Here is a tiny trained network, its code and every weight. The questions are about switching its units off for an input and a target symbol, where a switched-off unit gives its printed mean instead of its output.

import numpy as np


def w(rows, s, z=0):
    codes = np.array(rows[::2]) - 128.0
    scale = np.full(codes.shape[1], s)
    scale[-1] = z or s
    return codes * scale


def f(y):
    return y / 2 * (1 + np.tanh(0.7978845608 * (y + 0.044715 * y**3)))


def softmax(a):
    e = np.exp(a - a.max(-1, keepdims=True))
    return e / e.sum(-1, keepdims=True)


def log_softmax(a):
    a = a - a.max(-1, keepdims=True)
    return a - np.log(np.exp(a).sum(-1, keepdims=True))


def net(x, mask):
    ids = ['Δαζθμξ'.index(c) for c in x.split()]
    T = len(ids)
    res = E[ids] + P[:T]
    q, k, v = (res @ M[0].T for M in (Q, K, V))
    z = softmax(np.where(np.tri(T) > 0, q @ k.T / 2**0.5, -1e9)) @ v
    res = res + np.where(mask[0], z, O[0][:, -1]) @ O[0][:, :-1]
    y = f(res @ A[0][:, :-1].T + A[0][:, -1])
    res = res + np.where(mask[1:17], y, B[0][:, -1]) @ B[0][:, :-1]
    return log_softmax(res[-1] @ U[:, :-1].T + U[:, -1])


Q, K, V, O, A, B = {}, {}, {}, {}, {}, {}
E = w([
[185,131,112,133],'Δ',
[145,157,48,82],'α',
[123,122,82,154],'ζ',
[183,187,169,115],'θ',
[114,91,95,175],'μ',
[118,6,69,153],'ξ',
],0.023)
P = w([
[233,6,129,180],'0',
[103,184,38,197],'1',
[111,159,89,165],'2',
[127,140,107,148],'3',
[132,131,119,136],'4',
[135,123,130,128],'5',
[128,127,133,120],'6',
[127,124,133,113],'7',
[130,116,143,110],'8',
[128,119,143,106],'9',
[129,123,143,102],'10',
],0.012)
Q[0] = w([
[106,109,216,130],'H1',
[131,176,69,2],'H1',
],0.0078)
K[0] = w([
[163,142,145,132],'H1',
[249,217,164,254],'H1',
],0.0098)
V[0] = w([
[81,21,2,111],'H1',
[181,106,20,150],'H1',
],0.0075)
O[0] = w([
[33,161,39,80,197],'H1',
[103,254,119,146,255],'H1',
],0.0095,0.0076)
A[0] = w([
[102,74,92,118,97],'N1',
[163,150,145,172,145],'N2',
[145,25,243,135,113],'N3',
[198,204,150,139,169],'N4',
[105,183,186,171,151],'N5',
[76,77,121,108,79],'N6',
[55,179,98,108,86],'N7',
[61,108,142,170,2],'N8',
[78,251,106,127,93],'N9',
[160,100,108,113,159],'N10',
[53,173,28,100,183],'N11',
[171,35,254,90,51],'N12',
[58,131,92,188,167],'N13',
[158,74,97,208,96],'N14',
[115,24,215,195,90],'N15',
[183,30,89,205,160],'N16',
],0.012,0.0069)
B[0] = w([
[148,145,139,73,146],'N1',
[50,82,157,101,154],'N2',
[137,119,89,227,146],'N3',
[152,121,125,44,191],'N4',
[71,161,80,109,150],'N5',
[180,152,91,101,142],'N6',
[223,139,144,100,192],'N7',
[191,81,129,75,134],'N8',
[95,95,75,117,204],'N9',
[148,226,105,81,133],'N10',
[126,148,181,135,251],'N11',
[168,145,152,230,152],'N12',
[88,99,199,133,187],'N13',
[69,115,96,117,129],'N14',
[89,108,1,39,133],'N15',
[32,157,79,73,136],'N16',
],0.0089,0.029)
U = w([
[117,124,155,168,20],'Δ',
[106,175,9,112,84],'α',
[34,160,189,225,253],'ζ',
[103,119,149,175,96],'θ',
[226,211,170,185,147],'μ',
[126,126,170,71,143],'ξ',
],0.011,0.0043)

Each question gives the input, a string of symbols that net reads in full, and the target symbol t.
The units are the heads (2 rows each of Q, K, V and O) and the neurons (one row each of A and B). Each row of codes is followed by its name. A weight is (code - 128) times the scale printed after its matrix; where a second scale follows, it is the last column's (O, A, B and U).
mask holds one flag per unit, heads first, then neurons. A switched-off unit (its flag False) gives its mean, the last column of its rows in O or B, instead of its output. The means were averaged over made-up inputs and are rounded, as every weight is.
A unit's drop is (log p(t) with every unit on - log p(t) with that unit switched off) / (log p(t) with every unit on - log p(t) with every unit switched off).
The circuit of an input: a set's keep is (log p(t) with only the set's units on - log p(t) with every unit switched off) / (log p(t) with every unit on - log p(t) with every unit switched off). Starting from the 12 units with the biggest drops (on a tie, the unit counted first), units are removed one at a time, each time the one whose removal leaves the highest keep (on an exact tie, the one counted first), for as long as the keep stays at least 0.8.
units of the circuit, in order: the units of the circuit, biggest drop first
k most important neurons: the k neurons with the biggest drops, biggest first
drop of u: that unit's drop, to one decimal
input μ Δ θ, target α: 3 most important neurons -> [N11 N13 N5]
input ξ θ μ, target ξ: most important neuron -> [N7]
input μ θ θ α μ θ ζ θ Δ θ μ, target ζ: 2 most important neurons -> [N4 N7]
input ξ θ θ θ ξ Δ, target α: 2 most important neurons -> [N11 N13]
input θ α ξ μ θ θ θ θ θ Δ, target α: 3 most important neurons -> [N11 N16 N13]
input θ ζ θ, target ξ: units of the circuit, in order -> [N4 N12]
input θ θ ξ μ, target ξ: units of the circuit, in order -> [H1 N7 N13]
input α α α ξ α ζ μ ζ μ μ θ, target α: units of the circuit, in order -> [N11 N13]
input θ θ ζ α ζ α θ θ μ, target ζ: 2 most important neurons -> [N4 N13]
input Δ α θ ξ, target ξ: 3 most important neurons -> [N7 N11 N13]
input θ ξ θ θ Δ α ζ, target ζ: drop of N11 -> 0.1
input ζ μ α θ θ ζ Δ θ ξ α α, target μ: drop of N3 -> 0.0
input θ θ θ θ α ξ Δ Δ θ α α, target μ: drop of N10 -> 0.1
